(in the rows, 128 means zero)
Each row of numbers stands for one node and depends on some of the facts below. Use the named rows to name the rest.

Known rows:
zolo: 140, 145, 114, 114, 127, 122, 133, 188, 157, 126, 81, 134, 151, 138, 106, 93, 87, 103, 125, 143, 158, 145, 136, 124, 139, 109, 98, 135, 176, 135, 110, 118, 98, 144
flagruk: 136, 130, 165, 103, 120, 119, 113, 116, 127, 107, 113, 141, 192, 82, 148, 129, 178, 115, 147, 103, 138, 107, 120, 139, 138, 146, 108, 177, 126, 121, 162, 163, 156, 84
dafel: 158, 141, 116, 116, 131, 121, 134, 193, 160, 134, 80, 150, 158, 127, 120, 98, 83, 98, 133, 145, 144, 140, 133, 131, 136, 104, 91, 136, 184, 128, 110, 119, 98, 138
futrarun: 131, 130, 172, 140, 126, 103, 131, 115, 150, 100, 132, 126, 179, 115, 166, 108, 131, 99, 136, 113, 153, 129, 109, 115, 139, 157, 163, 156, 149, 127, 151, 120, 141, 64
treli: 126, 130, 169, 120, 121, 102, 122, 121, 139, 98, 126, 124, 177, 104, 153, 114, 155, 113, 143, 104, 157, 115, 115, 123, 149, 160, 140, 163, 146, 120, 154, 138, 143, 72
pigre: 116, 95, 118, 158, 135, 141, 105, 66, 108, 144, 119, 124, 148, 134, 141, 147, 113, 183, 96, 186, 100, 144, 123, 161, 117, 118, 130, 91, 140, 131, 140, 152, 141, 199
gragrul: 112, 126, 92, 106, 105, 112, 177, 111, 127, 172, 110, 145, 26, 127, 131, 145, 139, 41, 112, 160, 88, 125, 145, 83, 109, 135, 105, 141, 103, 101, 134, 158, 172, 94
brezoklek: 105, 120, 106, 151, 121, 141, 121, 145, 101, 151, 177, 144, 113, 117, 115, 149, 144, 136, 130, 107, 125, 161, 142, 130, 110, 75, 145, 137, 111, 119, 121, 91, 111, 149
pafon: 136, 143, 118, 113, 128, 125, 132, 192, 150, 134, 68, 148, 139, 137, 96, 96, 81, 117, 130, 148, 162, 135, 136, 123, 143, 108, 86, 137, 157, 136, 119, 123, 108, 143
miflil: 129, 133, 176, 119, 127, 102, 123, 115, 142, 96, 132, 108, 184, 104, 163, 119, 154, 115, 140, 112, 156, 126, 117, 123, 142, 162, 153, 163, 154, 126, 150, 138, 144, 73
plezam: 190, 140, 155, 111, 172, 168, 117, 133, 124, 121, 153, 138, 87, 140, 122, 127, 114, 164, 163, 108, 110, 75, 109, 142, 118, 143, 123, 95, 55, 147, 130, 107, 108, 123
brilem: 119, 122, 181, 123, 135, 97, 122, 140, 144, 113, 138, 127, 166, 110, 155, 118, 150, 117, 147, 115, 151, 113, 123, 127, 145, 164, 149, 155, 151, 105, 154, 123, 133, 69
vegrel: 111, 87, 99, 156, 118, 141, 104, 79, 112, 148, 117, 141, 149, 137, 126, 135, 122, 171, 100, 176, 92, 142, 126, 149, 130, 113, 117, 90, 129, 122, 139, 155, 144, 187
stimul: 139, 140, 109, 106, 123, 123, 132, 199, 155, 130, 70, 141, 156, 137, 96, 101, 111, 102, 132, 132, 150, 132, 142, 129, 139, 109, 74, 141, 168, 129, 114, 138, 100, 152
bestek: 93, 123, 108, 148, 116, 135, 123, 152, 107, 149, 178, 137, 108, 133, 109, 142, 144, 134, 131, 100, 132, 165, 146, 123, 117, 83, 151, 135, 120, 119, 113, 92, 109, 147
trastes: 96, 132, 98, 117, 122, 106, 182, 106, 126, 160, 110, 132, 17, 122, 137, 154, 117, 68, 115, 162, 104, 111, 146, 89, 107, 152, 122, 131, 117, 106, 126, 138, 165, 109
kligre: 124, 137, 179, 139, 129, 99, 130, 124, 160, 100, 122, 129, 175, 113, 156, 132, 165, 104, 152, 90, 143, 106, 118, 130, 125, 168, 150, 154, 150, 120, 152, 130, 149, 79
gruplem: 89, 135, 174, 118, 119, 101, 120, 122, 120, 97, 121, 117, 157, 112, 136, 125, 155, 147, 145, 107, 174, 102, 124, 128, 153, 169, 144, 164, 128, 119, 159, 138, 147, 83
drine: 141, 144, 118, 115, 131, 123, 133, 195, 154, 133, 76, 131, 150, 140, 110, 96, 91, 103, 128, 143, 155, 141, 139, 127, 133, 110, 91, 135, 173, 134, 111, 127, 98, 146

Some facts about the nodes:
bakil Δ 310; bepa Δ 509; beski Δ 503
bestek Δ 310; bikla Δ 509; braven Δ 310
brezoklek Δ 310; brilem Δ 731; brotran Δ 111
buklok Δ 731; dafel Δ 503; dagran Δ 111
depum Δ 425; deva Δ 310; dirik Δ 111
doban Δ 425; dostam Δ 310; drepluzek Δ 111
drezuk Δ 509; drine Δ 503; drogim Δ 425
drolelek Δ 731; drukli Δ 509; drustafun Δ 111
durotro Δ 310; famem Δ 310; febron Δ 425
fesuklus Δ 509; flagruk Δ 731; fletim Δ 503
flogren Δ 731; flokun Δ 731; flostor Δ 503
fludom Δ 425; folar Δ 425; forar Δ 503
fubras Δ 509; fubril Δ 509; fumen Δ 425
futrarun Δ 731; geger Δ 503; gibror Δ 503
gidrebem Δ 509; gigron Δ 310; gragrul Δ 425
grezos Δ 509; gribrar Δ 731; grigre Δ 731
gropesto Δ 503; grosko Δ 509; grosterik Δ 111
gruplem Δ 731; gutrudro Δ 425; kedi Δ 509
kegom Δ 111; kezi Δ 425; klasil Δ 503
klave Δ 111; kliflar Δ 503; kligre Δ 731
kligres Δ 503; klipla Δ 111; klopligra Δ 425
kluzo Δ 731; kodon Δ 310; kuvi Δ 509
lamus Δ 310; laruran Δ 731; legrim Δ 111
lidras Δ 503; magun Δ 731; maklo Δ 310
metron Δ 310; miflil Δ 731; mubepa Δ 731
mubrik Δ 310; mutrok Δ 503; nekazi Δ 509
pafon Δ 503; peplokli Δ 509; periklin Δ 509
pifon Δ 503; pigre Δ 509; pitre Δ 310
pladimis Δ 731; plegri Δ 731; plezam Δ 111
plife Δ 310; plopa Δ 731; plustor Δ 310
ranir Δ 310; reflol Δ 310; repan Δ 731
retreku Δ 731; ridrun Δ 310; ritos Δ 731
ruson Δ 111; seger Δ 111; sestoflel Δ 111
sibedrem Δ 731; simir Δ 111; skabom Δ 731
skedal Δ 425; skepos Δ 503; skifler Δ 425
skoba Δ 503; skobrok Δ 503; skomor Δ 731
skope Δ 731; skotrus Δ 503; solotok Δ 503
sopobar Δ 509; stapim Δ 111; stasku Δ 111
stetri Δ 731; stimul Δ 503; stoflu Δ 111
sumul Δ 509; suskon Δ 111; takata Δ 509
tefi Δ 731; tifan Δ 111; trapla Δ 310
traplokos Δ 425; trastes Δ 425; tratur Δ 509
treli Δ 731; trurigek Δ 731; truvogus Δ 509
tuli Δ 310; tupes Δ 503; vakliplor Δ 731
vedidek Δ 310; vegrel Δ 509; vezas Δ 731
vibrus Δ 731; vigrem Δ 509; visteplir Δ 310
vive Δ 509; voplafo Δ 111; zagru Δ 509
zamim Δ 425; zolo Δ 503; bakil φ plife
bepa φ treli; bestek φ vive; bikla φ solotok
brezoklek φ kodon; brilem φ fubras; brotran φ laruran
buklok φ maklo; dafel φ tupes; deva φ brilem
dirik φ vibrus; dostam φ mubepa; drepluzek φ kliflar
drine φ drezuk; drolelek φ tefi; drukli φ lamus
drustafun φ beski; febron φ drukli; fesuklus φ repan
flagruk φ lidras; flogren φ fumen; flokun φ pladimis
flostor φ tuli; fludom φ seger; forar φ geger
fubras φ kluzo; fubril φ skobrok; fumen φ famem
gibror φ stapim; gidrebem φ drolelek; gigron φ zagru
gragrul φ grosko; grezos φ drine; grigre φ ranir
gropesto φ traplokos; gruplem φ flokun; gutrudro φ skepos
kezi φ sopobar; klave φ grezos; kliflar φ stetri
kligre φ kezi; kligres φ kuvi; klipla φ kligre
klopligra φ vegrel; kodon φ pigre; lamus φ brezoklek
laruran φ simir; legrim φ drogim; magun φ vakliplor
mubrik φ depum; mutrok φ kegom; nekazi φ plegri
pafon φ bakil; peplokli φ nekazi; periklin φ vedidek
pitre φ metron; pladimis φ klasil; plegri φ fesuklus
plezam φ dirik; plife φ braven; plopa φ ridrun
ranir φ reflol; reflol φ truvogus; repan φ gigron
ridrun φ tifan; ruson φ vezas; seger φ ritos
sestoflel φ plopa; sibedrem φ forar; skabom φ drepluzek
skepos φ bestek; skoba φ skotrus; skobrok φ miflil
skomor φ fletim; skope φ legrim; solotok φ folar
sopobar φ sumul; stapim φ flogren; stasku φ skedal
stetri φ grosterik; stimul φ grigre; stoflu φ gribrar
sumul φ trurigek; suskon φ durotro; takata φ dafel
tifan φ doban; trapla φ deva; traplokos φ futrarun
trastes φ gidrebem; treli φ gibror; tuli φ plustor
tupes φ fludom; vakliplor φ zamim; vedidek φ gropesto
vegrel φ magun; vezas φ retreku; vigrem φ bikla
visteplir φ zolo; vive φ dagran; voplafo φ periklin
zagru φ ruson; zamim φ skifler; zolo φ flostor

Which node is each row?
No name comes twice in this set of rows, the named rows included.
151, 139, 121, 100, 129, 130, 130, 187, 147, 131, 79, 138, 157, 132, 109, 98, 98, 101, 128, 152, 153, 143, 139, 129, 140, 104, 83, 144, 167, 133, 114, 132, 99, 142 => forar
107, 129, 183, 131, 129, 95, 124, 127, 139, 105, 132, 114, 156, 123, 151, 113, 144, 122, 140, 108, 164, 115, 119, 114, 146, 168, 153, 158, 148, 119, 154, 125, 139, 68 => drolelek
148, 152, 124, 104, 137, 125, 139, 171, 148, 116, 75, 112, 163, 127, 120, 120, 107, 112, 125, 142, 155, 148, 136, 140, 127, 115, 93, 145, 184, 143, 105, 143, 99, 157 => beski
169, 145, 109, 108, 125, 128, 136, 177, 159, 117, 81, 129, 179, 128, 117, 95, 97, 88, 123, 139, 145, 156, 130, 129, 137, 102, 90, 144, 183, 145, 100, 135, 99, 139 => fletim
95, 93, 110, 171, 127, 130, 108, 78, 122, 141, 118, 128, 137, 152, 128, 137, 99, 189, 101, 172, 112, 133, 131, 149, 130, 127, 136, 74, 136, 127, 139, 137, 136, 188 => gidrebem
103, 123, 109, 154, 128, 133, 126, 159, 113, 157, 188, 147, 108, 126, 115, 143, 139, 132, 132, 104, 116, 157, 142, 127, 112, 82, 155, 127, 131, 108, 114, 69, 108, 137 => deva
156, 144, 124, 103, 132, 129, 132, 175, 150, 129, 81, 123, 157, 129, 118, 101, 97, 101, 124, 156, 155, 155, 134, 132, 136, 107, 93, 146, 177, 139, 113, 129, 95, 140 => geger
139, 150, 116, 111, 132, 118, 139, 191, 157, 115, 74, 135, 161, 132, 108, 112, 92, 111, 130, 130, 154, 133, 139, 135, 134, 117, 88, 135, 186, 134, 102, 128, 99, 151 => kliflar
103, 119, 95, 145, 110, 137, 121, 160, 103, 147, 185, 139, 120, 119, 112, 137, 147, 128, 124, 99, 118, 160, 135, 121, 120, 83, 146, 132, 125, 112, 109, 89, 105, 138 => gigron
116, 85, 92, 158, 122, 140, 109, 91, 118, 148, 118, 157, 151, 129, 126, 136, 113, 172, 108, 170, 90, 117, 124, 156, 130, 118, 108, 80, 139, 118, 138, 146, 144, 182 => takata
117, 132, 162, 117, 118, 104, 120, 128, 140, 90, 123, 127, 180, 99, 141, 125, 161, 120, 149, 85, 153, 97, 121, 129, 145, 163, 126, 157, 155, 117, 150, 146, 141, 87 => skabom
124, 137, 79, 115, 98, 105, 185, 85, 131, 140, 114, 111, 51, 125, 147, 137, 113, 48, 96, 151, 110, 144, 137, 72, 117, 142, 132, 138, 128, 129, 108, 144, 165, 95 => depum
124, 123, 164, 108, 120, 109, 114, 127, 131, 107, 126, 139, 177, 98, 143, 113, 164, 118, 143, 108, 147, 108, 122, 123, 154, 152, 120, 172, 135, 110, 158, 149, 149, 72 => sibedrem

Now the same nodes, written a new way:
Some rows with their names:
sumul: 122, 142, 133, 110, 114, 123, 133, 114, 111, 115, 59, 79, 145, 174, 129, 187, 93, 123, 123, 116, 82, 131, 144, 119, 153, 113, 84, 126, 120, 106, 151
vive: 126, 128, 140, 119, 124, 126, 133, 120, 89, 89, 70, 97, 139, 182, 146, 149, 110, 127, 121, 113, 99, 136, 126, 136, 123, 115, 83, 125, 110, 136, 132
kedi: 128, 131, 128, 114, 129, 128, 136, 122, 102, 110, 72, 97, 141, 182, 148, 150, 107, 118, 125, 111, 87, 129, 134, 127, 124, 124, 86, 129, 116, 123, 130
pafon: 107, 138, 90, 117, 109, 128, 141, 90, 56, 138, 82, 75, 134, 162, 144, 146, 148, 135, 114, 99, 116, 121, 135, 108, 111, 106, 78, 114, 155, 122, 136
mubrik: 136, 162, 114, 123, 152, 149, 127, 105, 80, 166, 72, 47, 133, 163, 145, 115, 128, 147, 166, 103, 135, 125, 82, 102, 91, 115, 121, 128, 131, 140, 129
tuli: 135, 156, 103, 99, 134, 149, 129, 115, 96, 146, 65, 93, 143, 150, 154, 160, 125, 134, 144, 108, 125, 132, 127, 98, 110, 129, 101, 105, 116, 156, 147
flostor: 124, 143, 83, 114, 110, 125, 143, 100, 67, 132, 73, 71, 137, 161, 153, 143, 162, 129, 118, 101, 92, 113, 158, 115, 112, 129, 85, 113, 130, 130, 143
zolo: 124, 146, 87, 113, 111, 122, 142, 98, 66, 130, 73, 65, 138, 162, 147, 144, 159, 126, 126, 101, 91, 111, 158, 115, 116, 127, 84, 111, 131, 126, 140
grigre: 135, 148, 132, 116, 128, 103, 134, 137, 73, 142, 84, 106, 142, 173, 179, 138, 129, 144, 136, 99, 124, 106, 125, 133, 93, 109, 76, 90, 129, 142, 159
ranir: 135, 146, 110, 106, 130, 160, 126, 122, 82, 144, 73, 102, 141, 149, 162, 130, 130, 130, 137, 109, 135, 134, 115, 112, 105, 118, 95, 108, 121, 173, 138
grosko: 131, 139, 140, 114, 118, 146, 135, 127, 114, 93, 52, 64, 136, 185, 142, 166, 116, 121, 139, 114, 72, 116, 140, 145, 132, 158, 98, 129, 89, 134, 145
skomor: 142, 157, 117, 132, 141, 106, 135, 140, 81, 162, 85, 83, 145, 178, 167, 145, 113, 157, 169, 94, 120, 106, 119, 102, 77, 111, 82, 103, 152, 103, 153
skoba: 119, 154, 91, 120, 127, 90, 143, 85, 63, 148, 74, 47, 132, 165, 129, 140, 158, 135, 129, 93, 92, 115, 135, 96, 108, 104, 98, 117, 136, 115, 132
mutrok: 108, 135, 81, 126, 114, 138, 142, 93, 45, 126, 77, 85, 132, 166, 153, 149, 153, 144, 131, 98, 111, 122, 140, 110, 100, 121, 78, 114, 158, 129, 133
famem: 142, 149, 106, 88, 125, 153, 127, 126, 108, 145, 69, 91, 145, 147, 166, 130, 134, 111, 131, 111, 126, 119, 133, 125, 123, 127, 96, 111, 105, 170, 149
brilem: 113, 145, 149, 98, 117, 102, 139, 124, 103, 157, 68, 88, 131, 177, 166, 180, 139, 126, 119, 98, 126, 108, 104, 144, 114, 112, 75, 88, 123, 151, 170
zagru: 128, 134, 116, 108, 135, 142, 141, 128, 109, 122, 63, 92, 141, 188, 145, 160, 116, 115, 131, 106, 79, 129, 133, 116, 112, 137, 85, 125, 110, 123, 126
simir: 144, 159, 132, 128, 127, 91, 137, 140, 66, 115, 72, 132, 125, 155, 152, 113, 134, 118, 76, 102, 118, 130, 143, 120, 117, 182, 87, 118, 65, 168, 141
skepos: 115, 138, 103, 120, 108, 125, 140, 94, 42, 111, 74, 63, 130, 161, 153, 140, 160, 133, 113, 106, 108, 112, 141, 134, 117, 115, 86, 114, 133, 143, 140

Name these rows:
No name comes twice in this set of rows, the named rows included.
123, 148, 152, 90, 114, 98, 137, 133, 115, 146, 67, 86, 133, 174, 171, 165, 146, 115, 115, 101, 123, 102, 119, 161, 117, 126, 77, 86, 105, 166, 176 => kluzo
125, 153, 131, 139, 137, 95, 138, 124, 45, 127, 87, 138, 116, 163, 135, 138, 108, 136, 84, 97, 134, 151, 111, 96, 110, 159, 86, 120, 108, 158, 133 => brotran
107, 141, 120, 91, 127, 154, 131, 104, 104, 173, 63, 99, 123, 160, 149, 182, 123, 123, 122, 104, 146, 140, 79, 111, 122, 90, 95, 112, 138, 177, 145 => trapla
106, 160, 127, 115, 82, 108, 138, 111, 105, 133, 78, 120, 140, 157, 151, 201, 123, 128, 158, 112, 119, 102, 139, 121, 174, 150, 106, 118, 129, 115, 152 => kezi
99, 156, 123, 131, 102, 124, 143, 108, 84, 145, 73, 113, 129, 176, 155, 184, 136, 146, 173, 102, 123, 113, 110, 116, 141, 159, 117, 125, 130, 141, 136 => gragrul
130, 144, 117, 105, 104, 90, 131, 97, 56, 119, 79, 62, 134, 147, 155, 104, 170, 102, 101, 107, 100, 106, 156, 143, 114, 101, 84, 117, 115, 135, 138 => klasil
129, 166, 133, 112, 108, 93, 133, 120, 92, 147, 70, 78, 144, 167, 153, 196, 107, 143, 139, 105, 121, 97, 133, 122, 125, 116, 80, 88, 127, 122, 186 => kligre
129, 164, 115, 136, 143, 92, 145, 127, 68, 146, 76, 116, 117, 173, 135, 139, 117, 138, 106, 92, 118, 134, 112, 78, 96, 187, 100, 128, 98, 138, 131 => stasku
146, 171, 111, 109, 128, 79, 139, 144, 104, 147, 78, 100, 133, 150, 143, 126, 119, 97, 91, 103, 110, 111, 156, 105, 122, 184, 90, 122, 79, 119, 150 => grosterik
142, 152, 75, 115, 113, 126, 139, 119, 75, 120, 80, 41, 148, 156, 156, 99, 170, 120, 146, 101, 81, 93, 173, 127, 94, 143, 89, 125, 116, 113, 139 => fletim
115, 129, 139, 117, 132, 123, 133, 116, 96, 121, 76, 91, 136, 183, 132, 152, 100, 124, 125, 111, 95, 133, 110, 121, 117, 84, 86, 132, 134, 116, 125 => fubril
134, 147, 132, 95, 116, 110, 136, 136, 109, 141, 77, 98, 144, 167, 184, 160, 141, 115, 121, 103, 120, 94, 137, 150, 118, 126, 72, 85, 117, 148, 172 => vibrus
134, 158, 124, 116, 112, 93, 139, 123, 97, 138, 74, 129, 141, 169, 166, 135, 165, 121, 174, 99, 94, 112, 147, 134, 133, 170, 117, 113, 70, 151, 123 => skedal
126, 139, 129, 140, 118, 137, 131, 109, 62, 82, 69, 105, 142, 178, 134, 188, 76, 154, 136, 115, 91, 145, 137, 104, 129, 114, 83, 116, 130, 118, 140 => vigrem
130, 154, 122, 104, 127, 154, 127, 115, 96, 150, 62, 57, 135, 152, 149, 159, 125, 129, 148, 111, 135, 120, 108, 116, 118, 128, 106, 117, 120, 148, 154 => vedidek

